Below is a small trained network, with its code and all its weights. Each question gives an input and a class and asks what happens when units are switched off, that is, made to give their printed mean instead of their output.

import numpy as np


def w(rows, s, z=0):
    codes = np.array(rows[::2]) - 128.0
    scale = np.full(codes.shape[1], s)
    scale[-1] = z or s
    return codes * scale


def f(y):
    return np.maximum(y, 0)


def log_softmax(a):
    a = a - a.max(-1, keepdims=True)
    return a - np.log(np.exp(a).sum(-1, keepdims=True))


def net(x, mask):
    res = np.array(x, float).reshape(1, 4) / 4 @ E
    y = f(res @ A[0][:, :-1].T + A[0][:, -1])
    res = res + np.where(mask, y, B[0][:, -1]) @ B[0][:, :-1]
    return log_softmax(res[-1] @ U[:, :-1].T + U[:, -1])


A, B = {}, {}
E = w([
[3,99,76,95,130],'x0',
[168,45,132,3,129],'x1',
[129,11,143,207,173],'x2',
[87,158,246,101,222],'x3',
],0.0046)
A[0] = w([
[128,188,119,86,114,62],'N1',
[166,67,135,26,127,107],'N2',
[121,22,152,201,161,112],'N3',
[213,140,162,142,136,76],'N4',
[153,99,134,81,131,99],'N5',
[114,142,173,118,159,75],'N6',
[156,132,135,133,132,101],'N7',
[159,116,50,148,89,78],'N8',
[93,200,123,232,124,84],'N9',
[119,218,118,69,95,136],'N10',
[146,134,62,159,91,129],'N11',
[118,133,156,118,152,89],'N12',
[97,124,113,117,134,88],'N13',
[172,135,147,138,127,255],'N14',
[89,151,224,112,193,96],'N15',
[227,145,160,147,132,98],'N16',
[160,99,68,130,94,109],'N17',
[163,133,144,136,130,97],'N18',
[1,101,84,99,134,95],'N19',
],0.014,0.0049)
B[0] = w([
[211,129,111,199,78,165],'N1',
[75,161,168,232,205,247],'N2',
[254,167,54,150,128,242],'N3',
[85,138,102,162,19,193],'N4',
[107,145,156,192,147,178],'N5',
[155,98,182,143,79,163],'N6',
[116,130,123,145,92,144],'N7',
[155,87,210,118,70,208],'N8',
[67,152,177,242,201,246],'N9',
[233,133,55,133,154,228],'N10',
[140,90,192,83,134,220],'N11',
[147,108,167,140,100,150],'N12',
[117,131,116,143,78,143],'N13',
[72,133,70,13,187,255],'N14',
[155,57,220,69,98,230],'N15',
[64,134,88,134,37,214],'N16',
[144,92,199,100,121,205],'N17',
[109,132,118,135,85,152],'N18',
[40,152,61,88,39,227],'N19',
],0.027,0.0054)
U = w([
[152,50,222,78,105,107],'0',
[38,154,52,106,47,83],'1',
[77,171,164,214,215,119],'2',
[253,156,48,141,143,96],'3',
[90,137,76,19,209,254],'4',
],0.0076,0.0049)

Each question gives the input, the list of numbers given to net, and the class t.
The units are the neurons (one row each of A and B). Each row of codes is followed by its name. A weight is (code - 128) times the scale printed after its matrix; where a second scale follows, it is the last column's (A, B and U).
mask holds one flag per neuron, in row order. A switched-off neuron (its flag False) gives its mean, the last column of its row in B, instead of its output. The means were averaged over made-up inputs and are rounded, as every weight is.
A unit's drop is (log p(t) with every unit on - log p(t) with that unit switched off) / (log p(t) with every unit on - log p(t) with every unit switched off).
The circuit of an input: a set's keep is (log p(t) with only the set's units on - log p(t) with every unit switched off) / (log p(t) with every unit on - log p(t) with every unit switched off). Starting from the 12 units with the biggest drops (on a tie, the unit counted first), units are removed one at a time, each time the one whose removal leaves the highest keep (on an exact tie, the one counted first), for as long as the keep stays at least 0.8.
units of the circuit, in order: the units of the circuit, biggest drop first
most important unit: the unit with the biggest drop
k most important neurons: the k neurons with the biggest drops, biggest first
drop of u: that unit's drop, to one decimal
input [-4,-8,-4,-5], class 2: 2 most important neurons -> [N9, N15]
input [-8,-6,5,-1], class 1: most important unit -> N16
input [-7,-2,-6,8], class 0: 2 most important neurons -> [N15, N19]
input [-1,1,-3,-3], class 4: 2 most important neurons -> [N3, N15]
input [2,-4,-2,-3], class 2: 2 most important neurons -> [N9, N15]
input [-2,-4,3,5], class 0: 2 most important neurons -> [N15, N2]
input [-8,2,8,-3], class 1: 2 most important neurons -> [N16, N4]
input [-5,7,-1,-2], class 2: 2 most important neurons -> [N2, N19]
input [-4,8,-7,1], class 2: 2 most important neurons -> [N2, N3]
input [3,8,7,-3], class 2: 2 most important neurons -> [N2, N10]
input [6,7,-7,2], class 2: 4 most important neurons -> [N2, N3, N5, N16]
input [-2,-1,-5,-3], class 3: 3 most important neurons -> [N10, N15, N1]
input [1,-8,-2,-8], class 0: 4 most important neurons -> [N8, N11, N2, N17]
input [-3,7,-7,1], class 2: units of the circuit, in order -> [N2]
input [3,-4,8,-7], class 3: 3 most important neurons -> [N3, N15, N6]
input [7,-1,6,1], class 1: drop of N18 -> 0.0
input [2,-6,3,7], class 0: drop of N15 -> 3.1
input [8,-4,-1,7], class 1: drop of N19 -> 8.8
